Below is a small trained network, with its code and all its weights. Each question gives an input and a class and asks what happens when units are switched off, that is, made to give their printed mean instead of their output.

import numpy as np


def w(rows, s, z=0):
    codes = np.array(rows[::2]) - 128.0
    scale = np.full(codes.shape[1], s)
    scale[-1] = z or s
    return codes * scale


def f(y):
    return y / 2 * (1 + np.tanh(0.7978845608 * (y + 0.044715 * y**3)))


def log_softmax(a):
    a = a - a.max(-1, keepdims=True)
    return a - np.log(np.exp(a).sum(-1, keepdims=True))


def net(x, mask):
    res = np.array(x, float).reshape(1, 3) / 4 @ E
    y = f(res @ A[0][:, :-1].T + A[0][:, -1])
    res = res + np.where(mask, y, B[0][:, -1]) @ B[0][:, :-1]
    return log_softmax(res[-1] @ U[:, :-1].T + U[:, -1])


A, B = {}, {}
E = w([
[118,1,145],'x0',
[239,122,25],'x1',
[243,92,211],'x2',
],0.0078)
A[0] = w([
[167,204,112,242],'n0',
[115,87,76,119],'n1',
[145,36,111,251],'n2',
[154,156,142,185],'n3',
[71,129,210,13],'n4',
[114,200,79,198],'n5',
[171,117,151,144],'n6',
[63,186,132,108],'n7',
[112,102,122,222],'n8',
[129,117,124,74],'n9',
[130,138,110,55],'n10',
[250,152,159,131],'n11',
[195,202,147,133],'n12',
[92,154,124,128],'n13',
[198,202,151,133],'n14',
[169,196,147,117],'n15',
[135,70,108,156],'n16',
[98,97,204,247],'n17',
[154,100,75,160],'n18',
],0.02,0.0026)
B[0] = w([
[131,75,55,224],'n0',
[113,185,75,158],'n1',
[214,204,181,205],'n2',
[154,141,119,163],'n3',
[3,170,150,192],'n4',
[91,4,157,220],'n5',
[152,101,170,172],'n6',
[176,48,204,206],'n7',
[123,161,135,145],'n8',
[133,142,133,124],'n9',
[114,122,115,131],'n10',
[236,42,166,255],'n11',
[178,158,37,220],'n12',
[144,100,154,163],'n13',
[188,168,44,222],'n14',
[193,157,78,197],'n15',
[171,187,148,166],'n16',
[24,138,175,197],'n17',
[112,201,108,177],'n18',
],0.031,0.013)
U = w([
[171,49,152,196],'0',
[241,146,187,65],'1',
[173,236,129,254],'2',
[139,133,29,91],'3',
[180,142,101,10],'4',
[235,135,2,136],'5',
[67,202,152,144],'6',
],0.0095,0.0047)

Each question gives the input, the list of numbers given to net, and the class t.
The units are the neurons (one row each of A and B). Each row of codes is followed by its name. A weight is (code - 128) times the scale printed after its matrix; where a second scale follows, it is the last column's (A, B and U).
mask holds one flag per neuron, in row order. A switched-off neuron (its flag False) gives its mean, the last column of its row in B, instead of its output. The means were averaged over made-up inputs and are rounded, as every weight is.
A unit's drop is (log p(t) with every unit on - log p(t) with that unit switched off) / (log p(t) with every unit on - log p(t) with every unit switched off).
The circuit of an input: a set's keep is (log p(t) with only the set's units on - log p(t) with every unit switched off) / (log p(t) with every unit on - log p(t) with every unit switched off). Starting from the 12 units with the biggest drops (on a tie, the unit counted first), units are removed one at a time, each time the one whose removal leaves the highest keep (on an exact tie, the one counted first), for as long as the keep stays at least 0.8.
circuit, biggest first: the units of the circuit, biggest drop first
unit that matters most: the unit with the biggest drop
top k neurons: the k neurons with the biggest drops, biggest first
drop when u is switched off: that unit's drop, to one decimal
input [-7,0,-4], class 0: unit that matters most : n5
input [-1,-8,-7], class 0: top 3 neurons : n7, n13, n5
input [3,3,0], class 2: top 3 neurons : n11, n7, n5
input [-2,8,-8], class 3: top 2 neurons : n11, n1
input [8,0,0], class 2: top 2 neurons : n11, n2
input [-5,-2,-1], class 0: top 2 neurons : n7, n5
input [1,2,6], class 1: top 2 neurons : n11, n0
input [3,7,4], class 1: top 2 neurons : n2, n11
input [0,8,-5], class 3: top 2 neurons : n11, n14
input [-2,-5,-1], class 6: top 2 neurons : n11, n4
input [8,8,0], class 2: top 4 neurons : n18, n1, n7, n5
input [-3,-5,-3], class 0: drop when n7 is switched off : 1.1
input [-4,5,-7], class 0: drop when n5 is switched off : 0.9
input [1,2,3], class 1: circuit, biggest first : n0
input [-5,-6,8], class 5: drop when n16 is switched off : 0.0
input [1,7,-5], class 3: drop when n4 is switched off : 0.1
